Below are the code and all the weights of a small trained network. Each question names an input and a class and asks about switching units off, where a switched-off unit gives its printed mean instead of its output.

import numpy as np


def w(rows, s, z=0):
    codes = np.array(rows[::2]) - 128.0
    scale = np.full(codes.shape[1], s)
    scale[-1] = z or s
    return codes * scale


def f(y):
    return np.maximum(y, 0)


def log_softmax(a):
    a = a - a.max(-1, keepdims=True)
    return a - np.log(np.exp(a).sum(-1, keepdims=True))


def net(x, mask):
    res = np.array(x, float).reshape(1, 5) / 4 @ E
    y = f(res @ A[0][:, :-1].T + A[0][:, -1])
    res = res + np.where(mask, y, B[0][:, -1]) @ B[0][:, :-1]
    return log_softmax(res[-1] @ U[:, :-1].T + U[:, -1])


A, B = {}, {}
E = w([
[98,134,122,72,168,140,114,93,2,131],'x0',
[72,38,144,145,130,100,66,83,140,62],'x1',
[157,59,53,94,65,142,117,224,111,90],'x2',
[145,74,146,21,81,103,81,113,161,214],'x3',
[44,189,143,69,162,148,77,197,169,111],'x4',
],0.0092)
A[0] = w([
[113,160,108,211,135,140,173,186,80,28,7],'N0',
[151,185,119,111,130,124,167,176,118,178,114],'N1',
[145,62,139,39,103,128,121,135,158,203,55],'N2',
[42,28,132,145,129,109,85,75,152,47,51],'N3',
[28,183,125,73,157,140,99,209,174,98,81],'N4',
[95,135,112,94,148,120,120,102,3,132,45],'N5',
[191,214,96,117,119,125,163,171,105,172,102],'N6',
[153,129,133,184,120,126,132,148,253,128,28],'N7',
[150,120,112,111,111,131,125,154,120,127,55],'N8',
[164,97,120,161,124,123,151,107,145,146,103],'N9',
[122,104,124,158,118,113,137,145,192,138,27],'N10',
[224,58,103,173,130,133,169,70,84,137,99],'N11',
[100,125,134,113,125,144,126,124,78,135,14],'N12',
[103,188,176,143,144,124,121,25,159,167,63],'N13',
[163,63,79,104,103,133,124,239,89,82,19],'N14',
],0.014,0.0016)
B[0] = w([
[138,114,54,94,176,88,30,105,149,167,243],'N0',
[172,84,159,164,138,164,133,125,134,151,201],'N1',
[143,127,54,119,174,96,31,111,140,138,246],'N2',
[217,92,172,165,147,193,151,138,140,201,223],'N3',
[116,142,170,171,3,76,110,114,114,123,254],'N4',
[128,122,132,27,117,149,151,158,132,49,244],'N5',
[188,83,174,147,139,180,138,129,139,165,221],'N6',
[123,128,126,27,135,157,151,144,102,58,214],'N7',
[110,132,126,140,151,120,151,122,133,143,163],'N8',
[110,136,149,121,82,110,113,135,117,115,173],'N9',
[131,131,133,85,126,143,142,128,112,77,171],'N10',
[100,156,176,165,19,90,100,132,130,126,245],'N11',
[146,138,121,110,123,145,141,127,146,74,169],'N12',
[61,151,75,180,186,108,178,137,121,144,218],'N13',
[52,174,128,173,188,127,222,120,115,128,252],'N14',
],0.019,0.014)
U = w([
[111,139,177,181,3,63,96,123,130,120,253],'0',
[209,70,168,176,130,195,144,137,158,179,69],'1',
[139,113,41,124,151,73,25,98,167,145,60],'2',
[49,158,98,194,164,108,215,130,125,136,165],'3',
[137,116,128,48,100,158,149,166,123,27,117],'4',
],0.011,0.00077)

Each question gives the input, the list of numbers given to net, and the class t.
The units are the neurons (one row each of A and B). Each row of codes is followed by its name. A weight is (code - 128) times the scale printed after its matrix; where a second scale follows, it is the last column's (A, B and U).
mask holds one flag per neuron, in row order. A switched-off neuron (its flag False) gives its mean, the last column of its row in B, instead of its output. The means were averaged over made-up inputs and are rounded, as every weight is.
A unit's drop is (log p(t) with every unit on - log p(t) with that unit switched off) / (log p(t) with every unit on - log p(t) with every unit switched off).
The circuit of an input: a set's keep is (log p(t) with only the set's units on - log p(t) with every unit switched off) / (log p(t) with every unit on - log p(t) with every unit switched off). Starting from the 12 units with the biggest drops (on a tie, the unit counted first), units are removed one at a time, each time the one whose removal leaves the highest keep (on an exact tie, the one counted first), for as long as the keep stays at least 0.8.
units of the circuit, in order: the units of the circuit, biggest drop first
unit that matters most: the unit with the biggest drop
k most important neurons: the k neurons with the biggest drops, biggest first
drop of u: that unit's drop, to one decimal
input [-2,1,6,5,-3], class 3: 2 most important neurons => N14, N0
input [-5,7,6,0,3], class 1: unit that matters most => N3
input [-4,2,-6,4,1], class 3: 3 most important neurons => N13, N0, N5
input [2,0,1,7,8], class 0: 2 most important neurons => N4, N0
input [7,0,-2,4,0], class 4: 2 most important neurons => N5, N0
input [-8,-1,0,-1,-7], class 4: 2 most important neurons => N7, N4
input [2,2,-3,-7,-6], class 2: 2 most important neurons => N0, N4
input [0,0,-3,-1,0], class 3: 2 most important neurons => N0, N2
input [-8,8,-5,-7,-1], class 1: 2 most important neurons => N3, N5
input [-5,-5,6,-5,6], class 0: 4 most important neurons => N4, N13, N2, N3
input [-2,-6,4,-6,-3], class 1: 3 most important neurons => N6, N2, N1
input [-7,-5,3,-7,2], class 2: 3 most important neurons => N0, N5, N3
input [-4,-4,-1,-6,-5], class 2: 2 most important neurons => N0, N4
input [2,6,8,5,-1], class 3: units of the circuit, in order => N14
input [1,-4,5,-5,3], class 2: 3 most important neurons => N0, N3, N13
input [-6,-6,-6,6,5], class 1: drop of N9 => 0.1
input [0,7,8,7,-4], class 3: drop of N6 => 0.5
input [-8,5,2,2,3], class 4: drop of N7 => 2.3
